<97>: [140 131  90  97 136 169  90  90 120 101 134 142  91 159 157 122 108 116
 175 118 169 126 172 187 177 125 103 106 131 110 114 186 136  98 108 165
 130 175 177  99 137  91 106  93 116 104 184 168 129 110  91 125 145 128
  94 107 181 131 129 180 186]
<40>: [ 98 103 120 136 165 106 116  97 101 100 168 114 180 110 122  94  90  90
 118 129 175 130 140 169 131 128 129 172  91 181 157 110 108 136 145 175
  90 177 107 177 116 186 187 184 169 186 126  93 125 137 104 142 159 125
 106  91 131  91 134 131 108]
<189>: [184 106 110 114 136 131 142 175 169 136 181 131 180 118 159 104  91 172
 176 101 122  97  91 110  91 125 169 131 177  90 128 134 100 165 120 186
 175 168 130  98 137  93 129 145 106 116 126 116 187  90 103 186 107 125
 157  94 108 108  90 140 129]
order: [ 90  90  90  91  91  91  93  94  97  98  99 101 103 104 106 106 107 108
 108 110 110 114 116 116 118 120 122 125 125 126 128 129 129 130 131 131
 131 134 136 136 137 140 142 145 157 159 165 168 169 169 172 175 175 177
 177 180 181 184 186 186 187]
<97>
order: [157  90 131 159 145 136 131 107  91  90 128  98 130 122 169 104 165 137
 110 126  91 114 116 177 131 110 184  99  93 134 108 169 129 186 175 142
 108 101 106 186 125  97  91 120 103 181 177 129  94 168 180 172 136 125
 116 187  90 106 175 118 140]
<97>
order: [186 180 129 131 181 107  94 128 145 125  91 110 129 168 184 104 116  93
 106  91 137  99 177 175 130 165 108  98 136 186 114 110 131 106 103 125
 177 187 172 126 169 118 175 116 108 122 157 159  91 142 134 101 120  90
  90 169 136  97  90 131 140]
<97>
order: [165  91 125 110 180 129 114 128 126 104 186 131 129 108 159 116  91 120
 122  91  97 186 168 140 169 137  94 106 100 172 110 134 184  90 118 175
 145 142 106  90  93 125 131 131 103 108 177 181 130 187 136 107 116 177
 157  90 136 169 175  98 101]
<40>
order: [142  91 159 157 122 108 116 175 118 169 126 172 187 177 125 103 106 131
 110 114 186 136  98 108 165 130 175 177  99 137  91 106  93 116 104 184
 168 129 110  91 125 145 128  94 107 181 131 129 180 186 140 131  90  97
 136 169  90  90 120 101 134]
<97>

<177>: [145 180 182 205  75  84 193  78 203 207  67 208  54 203 154 206 193  44
 189 209  49 198  53  76  75 136  78 158  54  56  71 183  73  72  44  47
  60  68 198  55 123  80 139  84 202 201  67  80  78  59]
<40>: [ 70  70  71  85  93 187  81 185 117  97  89  94 184  96 161  90  82 153
  76  94 134  82 132 110 105 170  84 151 180 151  88  65  85  79 164 169
 138 103  99 177  94 142  75 189  81  79 186  94  92 187]
<47>: [ 92  83  88 100  94 172  93 168 124 110 100 107 166 106 164 101  94 145
  89 106 126  99 118 110 115 161  91 155 168 136  92  81  89  91 153 162
 140 104 115 170 122 134  93 174  94  94 176  97  93 169]
<138>: [171 104 148 122  97  71  98  74  91 109 150 114 106  94  76 111  96 126
 100 114 142 128 146  85 167  59 178  91 114  93 106 132 111 154 117 108
 145 172 103 100 161  65 164  76 112 127 101  96  98  99]
<49>: [145 180 182 205  75  84 193  78 203 207  67 208  54 203 154 206 193  44
 189 209  49 198  53  76  75 136  78 158  54  56  71 183  73  72  44  47
  62  77 199  53 120  76 148  80 204 206  64  80  79  58]
<97>: [162 173 155 118  93 110 174 115  89 169 107 145 136 170 153 126 124  93
  99 164  94  92  81 106  83  94  93 122  88  97  91 110 104 176  89 168
 115 100 101 134  94  91 166 106 168 100 140 161  92  94]
order: [ 99  98  96 101 127 112  76 164  65 161 100 103 172 145 108 117 154 111
 132 106  93 114  91 178  59 167  85 146 128 142 114 100 126  96 111  76
  94 106 114 150 109  91  74  98  71  97 122 148 104 171]
<138>
order: [ 81  83  88  89  89  91  91  92  92  93  93  93  94  94  94  94  97  99
 100 100 101 104 106 106 107 110 110 115 115 118 122 124 126 134 136 140
 145 153 155 161 162 164 166 168 168 169 170 173 174 176]
<97>
order: [ 81  83  88  89  89  91  91  92  92  93  93  93  94  94  94  94  97  99
 100 100 101 104 106 106 107 110 110 115 115 118 122 124 126 134 136 140
 145 153 155 161 162 164 166 168 168 169 170 172 174 176]
<47>

<185>: [135 159 160 155 139 108 130 130 127 131 139 140 135 131 138 144 157 138
 139 140 140 162 141 135 129 167 163 153 139 167 169 147 163 129 138 159
 135 139 148 108 120 140]
<177>: [ 89 150 156 118 151 136  90 145 149 149 122 138  93 154 107 139  88 153
 153 149  83  81  73 140 122  78 145 130 113  86 130 100 136 148  77 135
 150 133 115 145  93 143]
<103>: [122 114 121 111 115 183 114 143 183 124 126 124 115 184 113 111 174 180
 187 125 193 114 108 123 125 160 182 152 184 115 110 199 189 121 153 116
 121 118 124 121 121 107]
<47>: [135  77  93  93 143 145 122 119 138 136 151 153 145 130 150 149  86 149
 154 156 153  90 107 136 122  81  78 113 150  73  83 100  88 130 133  89
 145 140 115 148 139 149]
<49>: [125 184 180 174 115 124 122 123 122 124 114 108 115 121 113 116 182 114
 110 107 111 184 143 121 118 193 187 153 115 199 189 160 183 126 124 183
 114 121 152 125 121 111]
order: [115 148 139 149 135  77  93  93 143 145 122 119 138 136 151 153 145 130
 150 149  86 149 154 156 153  90 107 136 122  81  78 113 150  73  83 100
  88 130 133  89 145 140]
<47>
order: [111 121 125 152 121 114 183 124 126 183 160 189 199 115 153 187 193 118
 121 143 184 111 107 110 114 182 116 113 121 115 108 114 124 122 123 122
 124 115 174 180 184 125]
<49>
order: [108 120 140 135 159 160 155 139 108 130 130 127 131 139 140 135 131 138
 144 157 138 139 140 140 162 141 135 129 167 163 153 139 167 169 147 163
 129 138 159 135 139 148]
<185>
order: [140 120 108 148 139 135 159 138 129 163 147 169 167 139 153 163 167 129
 135 141 162 140 140 139 138 157 144 138 131 135 140 139 131 127 130 130
 108 139 155 160 159 135]
<185>

<189>: [110 108 137 132 172 153]
<92>: [111 117 136 138 133 112]
<138>: [108 102 116 137 120 130]
<97>: [143 148 104 135 132  81]
<47>: [127 149 120 135 101 129]
<173>: [120 125 112 182 154 113]
<40>: [102 120 149 127 135 129]
<177>: [142 133 127 115 115 132]
<33>: [149 119  89  60  87 160]
<49>: [111 117 136 113 133 138]
order: [129 127 102 149 120 135]
<40>
order: [102 120 127 129 135 149]
<40>
order: [138 136 133 117 113 111]
<49>

<97>: [161 145 129 130 171 165 152 126 172 178 145 167 128 133 156 124 128 144
 123]
<138>: [145 138 110 147 126 141 121 127 133 147 121 119 125 121 159 128 128 133
 136]
<185>: [121 128 136 121 125 146 121 119 141 111 147 126 128 133 127 145 132 159
 138]
<103>: [181 139 113 115 199 189 156 120 211 188 154 179 125 118 179 117 126 146
 129]
<33>: [145 121 125 121 147 121 159 119 138 146 128 126 127 141 132 128 133 136
 110]
<173>: [115  88 137 102  96  73 114 140  77 102  98 105 126 135 114 135 132 135
 136]
<189>: [168 120 123  94 175 155 150 123 177 172 137 167 123 123 165 122 127 144
 127]
<177>: [181 124 113 106 199 189 156 120 211 188 154 179 125 118 179 117 126 146
 129]
<92>: [138 128 121 133 133 141 159 126 145 136 146 147 125 119 121 128 121 127
 110]
order: [138 128 125 110 133 133 121 128 147 141 127 136 121 119 145 146 121 159
 126]
<92>
order: [110 119 121 121 121 125 126 127 128 128 133 133 136 138 141 145 147 147
 159]
<138>
order: [129 146 126 117 179 118 125 179 154 188 211 120 156 189 199 106 113 124
 181]
<177>
order: [110 127 121 128 121 119 125 147 146 136 145 126 159 141 133 133 121 128
 138]
<92>
order: [133 136 110 145 121 125 121 147 121 159 119 138 146 128 126 127 141 132
 128]
<33>
order: [110 136 133 128 132 141 127 126 128 146 138 119 159 121 147 121 125 121
 145]
<33>
order: [145 141 147 110 133 146 121 136 138 121 128 125 119 133 121 127 159 128
 126]
<92>

<185>: [158 168 110 112 137 136 118 132  76 159 100 164  95  97 177 180 153 106
  79 152 125 188 107]
<92>: [133 109 176 156 164 131  89 100 106 111 104 111  79 156 157 172 104 183
  82 136 181 124 153]
<138>: [120 117 118 133 149 123 148 155 188  75 131 116  95 108 132 142 143 133
 153 129  90  95 118]
<103>: [136 116 127 145 139 159 130 146  78 129 112 111 108 176 143 132 179 142
  91 118 109 144 127]
<40>: [157 166 112 112 138 140 117 127  86 163 104 163  98  92 174 184 157 111
  71 157 130 192 108]
<47>: [153 164 111 104 134 136 111 124  82 157 104 172 100  89 176 181 156 109
  79 156 131 183 106]
<49>: [155 118 148 131 142 153 132 133  75  95 120 129  95 149 123 134 188 116
  90 117 108 143 118]
order: [136 112 127  78 176 129 139 146 179 159 108  91 116 127 142 130 111 132
 144 118 109 145 143]
<103>
order: [ 75  90  95  95 108 116 117 118 118 120 123 129 131 132 133 134 142 143
 148 149 153 155 188]
<49>
order: [153 124 181 136  82 183 104 172 157 156  79 111 104 111 106 100  89 131
 164 156 176 109 133]
<92>
order: [ 79  82  89 100 104 104 106 109 111 111 124 131 134 136 153 156 156 157
 164 172 176 181 183]
<47>
order: [118 143 108 117  90 116 188 134 123 149  95 129 120  95  75 133 132 153
 142 131 148 118 155]
<49>
order: [ 75  90  95  95 108 116 117 118 118 120 123 129 131 132 133 133 142 143
 148 149 153 155 188]
<138>

<177>: [122 125 127 204]
<173>: [115 167 141 152]
<92>: [122 122 116 147]
<47>: [132 134 136 110]
<40>: [128 125 204 122]
<189>: [129 140 126 134]
<103>: [140 129 134 125]
order: [134 125 140 129]
<103>
order: [122 204 125 128]
<40>
order: [134 129 140 126]
<189>
order: [126 129 134 140]
<189>
order: [136 110 132 134]
<47>

<47>: [ 99 142 130 129  99  97 119 111 147 147  85 129 106 123 154 103 127 133
 116  92 114 130 148 127 123 148]
<40>: [ 88 145 108 125 113  96 131 139 135 125 152 123  99 105 157 112 117 114
 117 143 109 121 129 120 117 149]
<189>: [154 156 141  53  82 131 150 106 156  92  47  72 115 162 174 125 131  93
 108  93  97 102  90 105 143 138]
<92>: [133 122 136 128 113 125 140 141 121 134 125 139 142 127 117 131 133 123
 130 135 138 130 126 119 141 127]
<138>: [148 126 150 111 153 135 128 122 142 144 126 124 113 108 146 120 138 126
 130 150 128 120 140 113  93 107]
<185>: [ 96 109 121 114 112 139 125 131 123  88 117 135 105 149 145 117 143 152
 129 108 125 117 113  99 121 157]
<97>: [125 127 125 133 133 135 119 130 134 128 136 131 140 127 138 130 126 121
 116 141 123 139 142 113 122 141]
<49>: [152 123 113 132 155 128 111 141 134 132 153 125 139 128 124 134 140 129
 126 127 128 128 131 130 128 111]
<33>: [132 127 139 125 133 129 128 126 130 131 128 127 125 124 131 126 130 128
 129 137 128 126 130 125 121 124]
order: [142 133 130 121 113 139 141 125 125 141 127 126 122 128 117 127 123 130
 138 136 135 133 140 134 119 131]
<92>
order: [129 137 128 126 130 125 121 124 132 127 139 125 133 129 128 126 130 131
 128 127 125 124 131 126 130 128]
<33>
order: [ 88  96  99 105 108 109 112 113 114 117 117 117 120 121 123 125 125 129
 131 135 139 143 145 149 152 157]
<40>
order: [141 122 113 142 139 123 141 116 121 126 130 138 127 140 131 136 128 134
 130 119 135 133 133 125 127 125]
<97>

<177>: [153 112 177 144 136 124 133 110 143 159 144 138 121]
<103>: [138 112 159 153 143 137 124 144 110 144 121 133 177]
<97>: [122 126  90 127 122 118 128 113 114 136 150 133 135]
<47>: [170 104  99 130 123 119 130 134 145 136 134 125 115]
<49>: [143 121 177 133 112 110 144 138 124 153 144 137 159]
<40>: [164 106 130 131 118 148 189 113 152 141 111 141 127]
<33>: [101 168 149 131 130 123 119 114  96 109 137 136 135]
<189>: [124 112 144 144 153 177 159 144 110 121 133 137 138]
order: [137 159 138 144 144 177 121 110 144 112 124 133 153]
<189>
order: [110 112 121 124 133 136 138 143 144 144 153 159 177]
<177>
order: [130 136 123  96 135 114 119 149 101 168 131 109 137]
<33>
order: [118 130 111 189 164 131 148 152 141 113 106 127 141]
<40>
order: [110 112 121 124 133 137 138 144 144 144 153 159 177]
<189>
order: [121 153 112 177 144 136 124 133 110 143 159 144 138]
<177>
order: [127 141 111 141 152 113 189 148 118 131 130 106 164]
<40>

<173>: [104 152 155 127]
<185>: [104 152 145 127]
<47>: [104 152 127 146]
order: [146 127 152 104]
<47>
order: [127 145 152 104]
<185>

<189>: [159 100 175  49 156 109 155  71 118]
<47>: [153  65 176  65 127 165  60  57 158]
<92>: [119 160 144 130 148  89 179 167 163]
<97>: [100  99  61 162 105 160  97  73  81]
<138>: [156 205 110 135 113 124 191 179 183]
<177>: [156 205 135 183 113 191 110 178 124]
<40>: [ 51 167  90 174  95  94 160 158  89]
<173>: [150 100 127 147 162 205  90  98 151]
order: [ 71 118 159 100 175  49 156 109 155]
<189>
order: [110 113 124 135 156 179 183 191 205]
<138>

<189>: [157 135 132  65  99 171 135 105  68  85  94 183 181 104  84 178 138  57
 135 162  87 159 184 157 103 136]
<97>: [126 128 128 128 126 126 127 128 129 128 129 128 130 128 127 129 129 129
 127 127 126 129 129 128 129 131]
<47>: [157  86  57 135  99 159  85 171  94 181  68 136 178  84 135 135 104 132
 138 183 162 105 103 184 157  65]
<173>: [135  85  65 171  86 158  94 178 181 138 132 103 135 105 104 135 157  57
 159 162  84 183  99 136  68 184]
order: [183 162 157  99 158 171  84  94  68 184 135 138 178  85 104  86 105 135
  65 132 159  57 136 181 103 135]
<173>
order: [126 126 126 126 127 127 127 127 128 128 128 128 128 128 128 128 129 129
 129 129 129 129 129 129 130 131]
<97>
order: [184 135  85  65 171  86 158  94 178 181 138 132 103 135 105 104 135 157
  57 159 162  84 183  99 136  68]
<173>
order: [131 129 128 129 129 126 127 127 129 129 129 127 128 130 128 129 128 129
 128 127 126 126 128 128 128 126]
<97>
order: [ 57  65  68  84  85  86  94  99 103 104 105 132 135 135 135 136 138 157
 157 159 162 171 178 181 183 184]
<47>
order: [ 68 171 136 181  99 135 104 184 103 162 105  57  87  84 132 135 157 157
 135 183  94 138 159  85  65 178]
<189>
order: [103  68  57 184 162 138  86  99 135 178 135 181  85  65 171 132 157 157
 159 183 105  84 136 104  94 135]
<47>

<185>: [152 165 147 139 105 104 168 101 128 124 154 137  91 134 137 128 149 144
 118 116 131 112 130 155 123 113 142 116 113 139 110 117  99 119 137 131
 149  89 117 126 107 132 125 143 107 137  91 103 134 143 143]
<47>: [146 131 147 150 139 103 166 129 156 124 142 125 205 125 130 156 149 120
 142 142 181 112 128 155 118 137 139  94 118 139 110 111 134 119 156 131
 113 142 170  74 108 125  90 143 151 127 157 133 134 145 185]
<97>: [165 116 113 130 133 124 152 117 138 124 154 141 144 134  96 130 139 120
 144 125 131 112 129 155 123 113 129 101 160 139 110 116 122 117 137 162
  98 104 170 119 107 125 125 143 125  95 157 110 133 150 148]
<138>: [ 95 115 138 118 136 111 104 117 106  63 205 151 144  84 142 122 135 120
 142 119 134 112  98 156 123 113 142 144 138 124 131 117 124  65 137 110
 124 104 170 119 129 125 125 143 100 127 153 108 134 150 179]
<173>: [134 116 152 119 115 124  98 117 128 124 154 108 124 125 147 130 149  88
 142 142 131 112 159 155 123 113 149 140 118 156 122 117 147 119 120 123
 124 104 170 119 102 165 148 143 107 127 119 110 134 170 143]
<92>: [100 110 135 179 127 153 140  98 117 117 125 118 124 150 125 120 143 113
 119 111 122 104 112 138 106 137  65 144 134  84 123 122 104 129 124 170
 151 142 141 136 115 134 144 119 156 131 118 142  63 205 108]
<103>: [105 118 167 118 136 152 173 117 152 135 154 148 144 125 130 154 177 172
 175 145 131 112 115 155 118  71 139 114  77 139 140 117 122 113 137 134
 136 125 170 102 107 125 125 131  94 127 157 110 133 139 136]
<177>: [118 131 139 135 125 154 139 139 118 125 144 118 145 175 130 110 136 102
  71 155 152 167 117 148 157 105 136 115 114 137 122 140 170 107 113 152
 125  94 133 112 134 117 125 154 131 126  77 136 173 172 177]
<40>: [140 115 138 118 136 111 104 117 106  63 205 151 144  84 142 122 135 120
 142 119 134 112  98 156 123 113 142 144 118 124 131 117 122  65 137 110
 124 104 170 119 129 125 125 143 100 127 153 108 134 150 179]
<189>: [134 116 147 118 112 126 149 117 128 106 134 109 144 178 130 159 126 120
 131 114 139 112 128 130 123 119 142 116 115 147 110 146 122 158 137 131
 124 104 170 115 107 116 123 134  98 127 157 110  92 134 143]
order: [123 113 142 144 118 124 131 117 122  65 137 110 124 104 170 119 129 125
 125 143 100 127 153 108 134 150 179 140 115 138 118 136 111 104 117 106
  63 205 151 144  84 142 122 135 120 142 119 134 112  98 156]
<40>
order: [144 125 130 154 177 172 175 145 131 112 115 155 118  71 139 114  77 139
 140 117 122 113 137 134 136 125 170 102 107 125 125 131  94 127 157 110
 133 139 136 105 118 167 118 136 152 173 117 152 135 154 148]
<103>
order: [136 154 130 117 102 172 107 137 152 154 167 131 105 135 140 148 125 139
 157 175  71 127 110 139 114 170 117 115 145 173 118 125 125 136 152 112
 122 155 177  77 136 139 118 118 134 125  94 113 144 133 131]
<103>

